Below is a small trained network, with its code and all its weights. Each question gives an input and a target symbol and asks what happens when units are switched off, that is, made to give their printed mean instead of their output.

import numpy as np


def w(rows, s, z=0):
    codes = np.array(rows[::2]) - 128.0
    scale = np.full(codes.shape[1], s)
    scale[-1] = z or s
    return codes * scale


def f(y):
    return np.maximum(y, 0)


def softmax(a):
    e = np.exp(a - a.max(-1, keepdims=True))
    return e / e.sum(-1, keepdims=True)


def log_softmax(a):
    a = a - a.max(-1, keepdims=True)
    return a - np.log(np.exp(a).sum(-1, keepdims=True))


def net(x, mask):
    ids = ['αβγεζηθλμξπσφψω'.index(c) for c in x.split()]
    T = len(ids)
    res = E[ids] + P[:T]
    u = 0
    for l in range(3):
        q, k, v = (res @ M[l].T for M in (Q, K, V))
        z = softmax(np.where(np.tri(T) > 0, q @ k.T / 2**0.5, -1e9)) @ v
        res = res + np.where(mask[u], z, O[l][:, -1]) @ O[l][:, :-1]
        u += 1
        y = f(res @ A[l][:, :-1].T + A[l][:, -1])
        res = res + np.where(mask[u : u + 4], y, B[l][:, -1]) @ B[l][:, :-1]
        u += 4
    return log_softmax(res[-1] @ U[:, :-1].T + U[:, -1])


Q, K, V, O, A, B = {}, {}, {}, {}, {}, {}
E = w([
[99,252,147,157,32,78,149,125,89,77,135,172],'α',
[194,107,119,166,143,133,134,135,141,94,122,157],'β',
[75,134,124,146,117,185,178,88,136,127,117,154],'γ',
[129,77,132,108,114,140,118,125,105,120,142,169],'ε',
[149,138,119,117,111,151,161,128,158,83,98,191],'ζ',
[135,114,136,141,114,122,164,153,142,94,61,184],'η',
[122,141,65,118,155,115,165,106,66,112,122,101],'θ',
[55,154,143,233,160,110,116,102,101,123,96,112],'λ',
[109,124,77,208,126,153,150,164,108,203,201,181],'μ',
[138,109,156,126,151,128,105,81,87,49,162,124],'ξ',
[177,121,161,177,162,111,126,134,109,81,113,168],'π',
[175,153,71,155,79,220,92,90,45,181,116,120],'σ',
[116,53,128,135,76,111,149,155,115,107,116,151],'φ',
[74,165,152,131,123,167,110,175,123,141,68,135],'ψ',
[193,149,165,163,174,106,70,131,117,156,157,141],'ω',
],0.023)
P = w([
[102,138,85,77,121,170,60,208,158,2,139,180],'0',
[95,102,78,137,111,94,80,84,85,150,106,212],'1',
[75,123,134,120,108,78,120,77,84,128,105,151],'2',
[99,126,143,106,101,84,152,94,101,141,129,117],'3',
[117,118,156,100,117,98,170,120,125,159,146,106],'4',
[135,115,169,92,131,99,179,151,122,182,142,98],'5',
[140,117,196,89,144,109,191,152,129,196,148,95],'6',
],0.0085)
Q[0] = w([
[153,167,99,191,178,150,84,163,128,84,118,65],'L0H0',
[85,29,141,6,149,150,16,132,88,113,197,67],'L0H0',
],0.012)
K[0] = w([
[147,169,138,160,188,157,113,101,93,107,172,150],'L0H0',
[48,45,123,34,81,102,3,127,85,140,254,102],'L0H0',
],0.0078)
V[0] = w([
[124,130,78,44,182,44,254,149,41,184,94,49],'L0H0',
[197,243,178,87,253,112,146,74,150,211,190,81],'L0H0',
],0.0075)
O[0] = w([
[137,155,148,64,123,153,129,165,253,104,118,180,126],'L0H0',
[92,57,125,108,41,80,123,147,126,160,117,122,2],'L0H0',
],0.0065,0.0071)
A[0] = w([
[141,131,139,124,123,89,78,136,146,151,144,100,12],'L0N0',
[77,2,102,143,23,106,114,141,136,55,72,193,53],'L0N1',
[129,35,115,93,125,143,142,103,120,109,143,175,248],'L0N2',
[65,85,165,164,125,176,160,126,221,140,144,71,20],'L0N3',
],0.015,0.0015)
B[0] = w([
[122,77,94,103,92,175,224,100,184,34,37,207,201],'L0N0',
[202,100,89,115,121,168,1,101,190,136,152,162,156],'L0N1',
[144,168,162,178,201,112,199,136,152,99,104,135,253],'L0N2',
[143,179,98,168,138,83,106,111,5,167,71,128,163],'L0N3',
],0.0079,0.0043)
Q[1] = w([
[180,122,117,251,134,154,124,64,82,178,104,124],'L1H0',
[148,125,129,165,126,157,162,198,72,149,60,252],'L1H0',
],0.02)
K[1] = w([
[66,97,146,166,107,221,124,89,118,76,120,195],'L1H0',
[138,177,252,183,77,194,231,149,166,166,100,104],'L1H0',
],0.018)
V[1] = w([
[178,117,78,35,177,1,206,117,122,176,115,17],'L1H0',
[119,183,18,156,105,159,148,160,178,179,129,153],'L1H0',
],0.0065)
O[1] = w([
[166,117,169,254,170,227,204,60,175,45,175,17,3],'L1H0',
[126,81,120,152,100,152,112,90,126,110,127,136,143],'L1H0',
],0.0042,0.006)
A[1] = w([
[121,27,198,119,33,70,140,103,195,196,103,84,43],'L1N0',
[89,126,63,53,178,100,85,186,150,144,109,61,5],'L1N1',
[220,137,149,134,146,152,6,98,203,69,167,179,133],'L1N2',
[81,142,92,152,169,83,72,81,101,131,151,33,39],'L1N3',
],0.015,0.0028)
B[1] = w([
[122,174,120,254,195,228,242,62,143,49,168,1,151],'L1N0',
[114,79,184,75,53,108,90,173,119,145,140,181,166],'L1N1',
[86,100,107,67,45,17,74,136,63,236,88,188,254],'L1N2',
[135,120,113,146,89,87,138,111,192,206,35,237,198],'L1N3',
],0.0082,0.0081)
Q[2] = w([
[117,220,99,182,119,118,87,136,67,170,66,217],'L2H0',
[128,22,208,130,226,4,140,101,100,159,49,216],'L2H0',
],0.023)
K[2] = w([
[162,205,195,143,40,101,63,136,92,106,156,159],'L2H0',
[187,1,210,115,173,31,129,77,109,99,155,167],'L2H0',
],0.024)
V[2] = w([
[141,142,193,109,111,158,41,150,140,117,149,202],'L2H0',
[89,139,9,122,144,127,108,71,126,129,142,125],'L2H0',
],0.012)
O[2] = w([
[71,12,61,224,115,112,188,116,39,164,97,45,251],'L2H0',
[224,108,255,205,133,140,150,158,154,183,119,133,188],'L2H0',
],0.004,0.013)
A[2] = w([
[91,142,112,126,105,117,91,149,113,178,127,137,3],'L2N0',
[65,145,187,123,154,206,38,151,130,113,88,121,116],'L2N1',
[94,189,86,121,85,208,39,101,132,123,129,171,99],'L2N2',
[126,70,178,89,128,191,126,206,193,103,226,7,118],'L2N3',
],0.017,0.0052)
B[2] = w([
[146,146,154,101,131,170,98,150,174,84,173,98,252],'L2N0',
[54,97,187,112,116,141,155,41,91,115,152,138,134],'L2N1',
[123,110,84,127,164,59,165,121,152,149,127,44,150],'L2N2',
[81,202,76,132,164,160,5,54,73,135,124,212,132],'L2N3',
],0.014,0.015)
U = w([
[129,197,114,157,116,51,135,127,155,107,166,108,67],'α',
[155,122,123,134,151,129,122,117,163,135,136,140,26],'β',
[142,66,94,170,200,100,217,100,130,115,91,184,241],'γ',
[147,144,139,138,138,134,120,131,148,155,134,125,59],'ε',
[148,140,132,134,139,136,125,121,156,151,132,136,43],'ζ',
[254,131,201,108,222,149,178,115,193,51,148,120,189],'η',
[138,170,145,151,117,158,121,149,124,164,119,115,77],'θ',
[87,141,146,188,161,116,85,165,226,138,85,120,82],'λ',
[119,127,94,190,142,143,146,166,185,176,243,173,98],'μ',
[142,142,136,142,140,126,119,121,161,136,134,135,42],'ξ',
[139,122,102,133,146,122,125,115,169,142,147,150,37],'π',
[191,145,120,107,150,153,94,103,143,187,115,55,83],'σ',
[150,165,123,122,165,152,104,98,146,136,142,139,76],'φ',
[122,128,180,124,147,152,110,110,153,144,120,90,83],'ψ',
[164,93,113,27,127,51,95,176,85,169,105,211,253],'ω',
],0.0068,0.0051)

Each question gives the input, a string of symbols that net reads in full, and the target symbol t.
The units are the heads (2 rows each of Q, K, V and O) and the neurons (one row each of A and B). Each row of codes is followed by its name. A weight is (code - 128) times the scale printed after its matrix; where a second scale follows, it is the last column's (O, A, B and U).
mask holds one flag per unit, layer by layer, with each layer's heads first. A switched-off unit (its flag False) gives its mean, the last column of its rows in O or B, instead of its output. The means were averaged over made-up inputs and are rounded, as every weight is.
A unit's drop is (log p(t) with every unit on - log p(t) with that unit switched off) / (log p(t) with every unit on - log p(t) with every unit switched off).
The circuit of an input: a set's keep is (log p(t) with only the set's units on - log p(t) with every unit switched off) / (log p(t) with every unit on - log p(t) with every unit switched off). Starting from the 12 units with the biggest drops (on a tie, the unit counted first), units are removed one at a time, each time the one whose removal leaves the highest keep (on an exact tie, the one counted first), for as long as the keep stays at least 0.8.
circuit, biggest first: the units of the circuit, biggest drop first
most important unit: the unit with the biggest drop
top k neurons: the k neurons with the biggest drops, biggest first
k most important neurons of layer l: the k neurons of layer l with the biggest drops, biggest first
input λ μ ω ζ θ ε ζ, target γ: top neuron	(L2N0)
input θ φ θ λ θ φ, target γ: 2 most important neurons of layer 0	(L0N1, L0N3)
input α ω ζ φ ω, target γ: circuit, biggest first	(L0H0, L0N0, L2N0, L1N0)
input θ θ φ π ζ, target ω: top 2 neurons	(L0N1, L1N2)
input ω ε ε ε ψ, target ψ: 2 most important neurons of layer 0	(L0N2, L0N0)
input ε ω θ γ φ ξ, target ω: top 2 neurons	(L0N0, L1N3)
input ω β ω, target γ: top 3 neurons	(L2N0, L0N0, L1N0)
input θ γ σ, target σ: top 2 neurons	(L2N2, L0N2)
input θ θ ω γ γ, target γ: circuit, biggest first	(L1N2, L2N0)
input θ ζ θ γ ζ, target γ: top 3 neurons	(L2N0, L0N1, L1N2)
input θ θ θ θ, target φ: top 4 neurons	(L2N3, L1N3, L1N2, L0N0)
input λ θ θ θ θ θ, target φ: top 3 neurons	(L2N3, L1N2, L1N3)
input π σ γ ω ω ω, target η: top 4 neurons	(L1N0, L0N0, L1N2, L1N1)
input θ ζ ε ξ ε ε, target η: most important unit	L0H0
input μ ω θ φ ω π ω, target η: 2 most important neurons of layer 1	(L1N0, L1N1)
input θ ζ α ζ ξ θ, target γ: circuit, biggest first	(L2N0, L1N2)
input ζ ε α θ γ, target γ: top 3 neurons	(L1N2, L2N0, L0N3)
input γ ε α σ, target σ: circuit, biggest first	(L2N2, L2N0)
input θ ε σ θ ω, target ω: top 2 neurons	(L1N2, L0N0)
input η θ ω α ψ π, target ω: 2 most important neurons of layer 0	(L0N2, L0N0)
input π λ ω ω θ, target ω: circuit, biggest first	(L1H0)
input γ ε γ θ ε, target γ: circuit, biggest first	(L2N0, L0N2)
